Look-ups in named tables: a row name and a column name give one cell, copied from the table.

lav
         sonife  puliro  milif  gab  mana  nivug  vadekap  der  gub
dov         0.6     0.4    0.5  0.6   0.6    0.6      0.6  0.6  0.5
tezero      0.6     0.0    0.6  0.5   0.6    0.6      0.7  0.4  0.7
zos         0.7     0.2    0.5  0.4   0.5    0.7      0.7  0.5  0.8
zufaboz     0.5     0.5    0.3  0.5   0.3    0.5      0.6  0.6  0.5
kotisa      0.5     0.2    0.4  0.4   0.5    0.7      0.8  0.4  0.7

nivug of zufaboz: 0.5
nivug of dov: 0.6
milif of kotisa: 0.4
sonife of zufaboz: 0.5
vadekap of tezero: 0.7
vadekap of dov: 0.6
gub of zos: 0.8
mana of zufaboz: 0.3
puliro of dov: 0.4
mana of zos: 0.5
mana of kotisa: 0.5
puliro of tezero: 0.0
sonife of dov: 0.6
der of zos: 0.5
gab of zos: 0.4
gub of zufaboz: 0.5
milif of dov: 0.5
der of kotisa: 0.4
der of tezero: 0.4

Table bikise
	tapefif	gerili	vusu	duz	sidu	bavo	dake
radusem	88	78	69	89	73	134	159
lubo	159	103	96	58	50	61	66
sulunir	97	148	29	109	79	73	165
suse	85	75	52	76	62	146	193
dofu	89	91	87	139	69	73	75
vor	49	60	126	131	89	70	67
mabol	101	69	100	59	45	63	125
gugena	138	74	128	48	80	100	46
raz	161	114	84	63	52	66	65
koma	152	99	101	61	52	59	67

radusem, duz => 89
vor, duz => 131
koma, gerili => 99
mabol, tapefif => 101
vor, gerili => 60
mabol, gerili => 69
dofu, dake => 75
raz, gerili => 114
lubo, tapefif => 159
vor, vusu => 126
mabol, sidu => 45
vor, dake => 67
gugena, duz => 48
radusem, vusu => 69
lubo, gerili => 103
gugena, dake => 46
radusem, sidu => 73
raz, vusu => 84

sivizo:
columns: bes, bekofi, bol, det, kug, bap, gobare
kaluk: [5.204, 5.836, 5.452, 5.546, 6.478, 7.723, 5.595]
gud: [6.112, 4.954, 5.727, 5.358, 4.495, 2.279, 5.167]
torafu: [5.477, 4.632, 5.491, 4.616, 6.150, 6.871, 5.950]
sol: [4.549, 5.575, 5.068, 5.103, 6.076, 6.888, 5.866]
vuk: [6.002, 5.484, 5.897, 6.029, 4.790, 3.907, 5.921]
kor: [5.158, 5.431, 5.364, 5.217, 6.019, 6.542, 5.666]
tuzo: [5.107, 5.532, 5.426, 5.338, 6.352, 7.715, 6.013]
rudesa: [5.652, 5.326, 5.686, 5.599, 5.314, 5.143, 5.975]
golim: [6.020, 5.825, 5.859, 5.960, 5.962, 6.226, 5.286]
paniso: [5.618, 4.902, 5.578, 5.153, 5.106, 4.396, 5.879]

bap of gud = 2.279
det of tuzo = 5.338
bes of gud = 6.112
gobare of kaluk = 5.595
bol of kor = 5.364
bol of sol = 5.068
bes of golim = 6.020
det of rudesa = 5.599
bekofi of tuzo = 5.532

vus
columns: vebegi, ladak, fove, gogupo
lidab: [0.73, 0.66, 0.59, 0.76]
mopo: [0.22, 0.75, 0.79, 0.47]
fak: [0.88, 0.61, 0.59, 0.76]

What is the fove of mopo in vus? 0.79
What is the fove of lidab in vus? 0.59
What is the ladak of mopo in vus? 0.75
What is the vebegi of fak in vus? 0.88
What is the ladak of fak in vus? 0.61
What is the gogupo of lidab in vus? 0.76
What is the vebegi of lidab in vus? 0.73
What is the gogupo of mopo in vus? 0.47
What is the vebegi of mopo in vus? 0.22
What is the ladak of lidab in vus? 0.66
What is the fove of fak in vus? 0.59
Which row has the largest vebegi? fak

livubuz:
cols = gizopu, nof, vam, repifo
nar: [377, 288, -532, -162]
vude: [-280, -366, 138, -500]
napapi: [-70, 94, 328, 616]

What is the gizopu of nar in livubuz?
377
What is the gizopu of napapi in livubuz?
-70
What is the vam of nar in livubuz?
-532
What is the repifo of nar in livubuz?
-162
What is the nof of vude in livubuz?
-366
What is the vam of napapi in livubuz?
328
What is the nof of napapi in livubuz?
94
What is the repifo of vude in livubuz?
-500
What is the gizopu of vude in livubuz?
-280
What is the repifo of napapi in livubuz?
616
What is the nof of nar in livubuz?
288
What is the vam of vude in livubuz?
138

fadug.csv
,tef,zar,gutanud,mog,kidubaf,tamiba,zuzigof,rezabo,zonit
tun,168,187,136,142,109,119,161,185,34
nid,126,149,78,140,95,151,128,100,138
sapa,122,64,123,140,129,129,141,134,191
rupodu,171,142,183,142,139,103,186,248,60
neni,142,58,192,134,193,132,146,175,228
dupef,145,122,125,141,116,121,145,147,106
ravugut,130,99,154,133,179,164,130,136,251

What is the zar of nid in fadug? 149
What is the gutanud of ravugut in fadug? 154
What is the kidubaf of ravugut in fadug? 179
What is the gutanud of dupef in fadug? 125
What is the kidubaf of nid in fadug? 95
What is the mog of rupodu in fadug? 142
What is the gutanud of nid in fadug? 78
What is the tef of dupef in fadug? 145
What is the zar of tun in fadug? 187
What is the rezabo of tun in fadug? 185

sen.tsv
	guveked	lem	pokedu	ribabas	gazum	rif	gekudep	nev
bog	0.6	0.8	0.6	0.3	0.4	0.7	0.6	0.5
reg	0.5	0.2	0.5	0.7	0.5	0.3	0.8	0.4
gul	0.4	0.1	0.4	0.7	0.6	0.3	0.5	0.6
dazi	0.4	0.8	0.3	0.5	0.5	0.7	0.8	0.5
pokifaf	0.4	0.1	0.4	0.8	0.5	0.2	0.8	0.4

What is the rif of gul in sen? 0.3
What is the ribabas of bog in sen? 0.3
What is the gekudep of reg in sen? 0.8
What is the nev of reg in sen? 0.4
What is the rif of bog in sen? 0.7
What is the pokedu of pokifaf in sen? 0.4
What is the guveked of reg in sen? 0.5
Which row has the largest nev? gul

tosat:
         rufek  zet  tiz  vuv  tokiku  sofi
pokale      65   16   92   34      78    17
tifesob     52   27   58   34      59    30
samopu      40   22   46   38      38    30
vibiras     44   43   37   35      46    42
dov         39   23   50   35      53    40
rulevav     34   32   25   39      20    33
zeraf       41   53   35   35      42    47
butemug     57   45   62   36      52    27
pid         48   52   44   38      33    31
duz         43   13   50   35      53    33
gud         24   45    3   39       6    45
pil         37   17   36   39      26    24
sovub       50   34   59   33      65    40
dati        41   42   30   38      24    32

What is the tokiku of tifesob in tosat? 59
What is the sofi of pil in tosat? 24
What is the sofi of pokale in tosat? 17
What is the tokiku of gud in tosat? 6
What is the sofi of dov in tosat? 40
What is the tiz of tifesob in tosat? 58
What is the tokiku of duz in tosat? 53
What is the tokiku of sovub in tosat? 65
What is the tokiku of pid in tosat? 33
Which row has the largest tokiku? pokale

gup =
columns: zigo, pire, kodibil, datu, fugi, gono, tav, rulide
mudoga: [125, 135, 250, 127, 169, 138, 169, 165]
nim: [184, 150, 173, 201, 80, 137, 214, 99]
gov: [245, 122, 31, 247, 68, 187, 62, 61]

What is the gono of gov in gup? 187
What is the rulide of gov in gup? 61
What is the zigo of gov in gup? 245
What is the fugi of nim in gup? 80
What is the datu of nim in gup? 201
What is the fugi of mudoga in gup? 169
What is the tav of nim in gup? 214
What is the kodibil of gov in gup? 31
What is the datu of mudoga in gup? 127
What is the kodibil of mudoga in gup? 250
What is the pire of gov in gup? 122
What is the tav of mudoga in gup? 169
What is the pire of mudoga in gup? 135
What is the gono of nim in gup? 137
What is the tav of gov in gup? 62
What is the gono of mudoga in gup? 138
Row with the largest gono: gov

namisol:
,git,pav,fasumot,tir,dek,tob,zep,rufeku,lazane,mogamo
kome,212,104,131,163,207,97,125,115,102,161
nas,141,139,138,138,140,138,224,152,236,96
luteku,203,106,136,164,200,99,106,116,83,177
sis,163,109,132,139,153,102,90,114,53,233

lazane of kome = 102
rufeku of kome = 115
fasumot of luteku = 136
fasumot of kome = 131
dek of nas = 140
mogamo of luteku = 177
zep of sis = 90
Which row has the largest tir? luteku

Table rorabez
|  | teleka | vufo | gek | kug | zopi |
|---|---|---|---|---|---|
| bem | -6.886 | -1.352 | -7.511 | -1.145 | -5.517 |
| duv | 6.459 | -6.994 | -5.524 | 3.550 | -4.331 |
| vik | -4.191 | -0.762 | -2.069 | 1.679 | -4.785 |
| fuvuk | -5.868 | -3.376 | -0.978 | -5.189 | -2.433 |

vufo of duv is -6.994
zopi of vik is -4.785
gek of vik is -2.069
teleka of fuvuk is -5.868
vufo of fuvuk is -3.376
teleka of duv is 6.459
vufo of bem is -1.352
kug of vik is 1.679

pusa.tsv
	rus	gilo	detuv
kagomuz	551	550	584
lep	341	617	736
kirabuk	343	305	259
fim	456	6	306
bolek	131	403	633
degu	447	775	728
nitodiv	507	163	295
ler	415	278	137
pok	343	439	592
did	256	562	528
dod	443	455	384
fumukan	503	457	842

What is the rus of lep in pusa?
341
What is the rus of nitodiv in pusa?
507
What is the gilo of dod in pusa?
455
What is the gilo of lep in pusa?
617
What is the detuv of lep in pusa?
736
What is the rus of did in pusa?
256
What is the detuv of ler in pusa?
137
What is the rus of fumukan in pusa?
503
What is the detuv of pok in pusa?
592
What is the gilo of kirabuk in pusa?
305
What is the rus of kagomuz in pusa?
551
What is the rus of pok in pusa?
343
What is the gilo of nitodiv in pusa?
163
What is the detuv of fim in pusa?
306
What is the gilo of degu in pusa?
775
What is the gilo of fim in pusa?
6
What is the detuv of nitodiv in pusa?
295
What is the detuv of fumukan in pusa?
842
What is the rus of degu in pusa?
447
What is the detuv of did in pusa?
528
Row with the largest gilo: degu

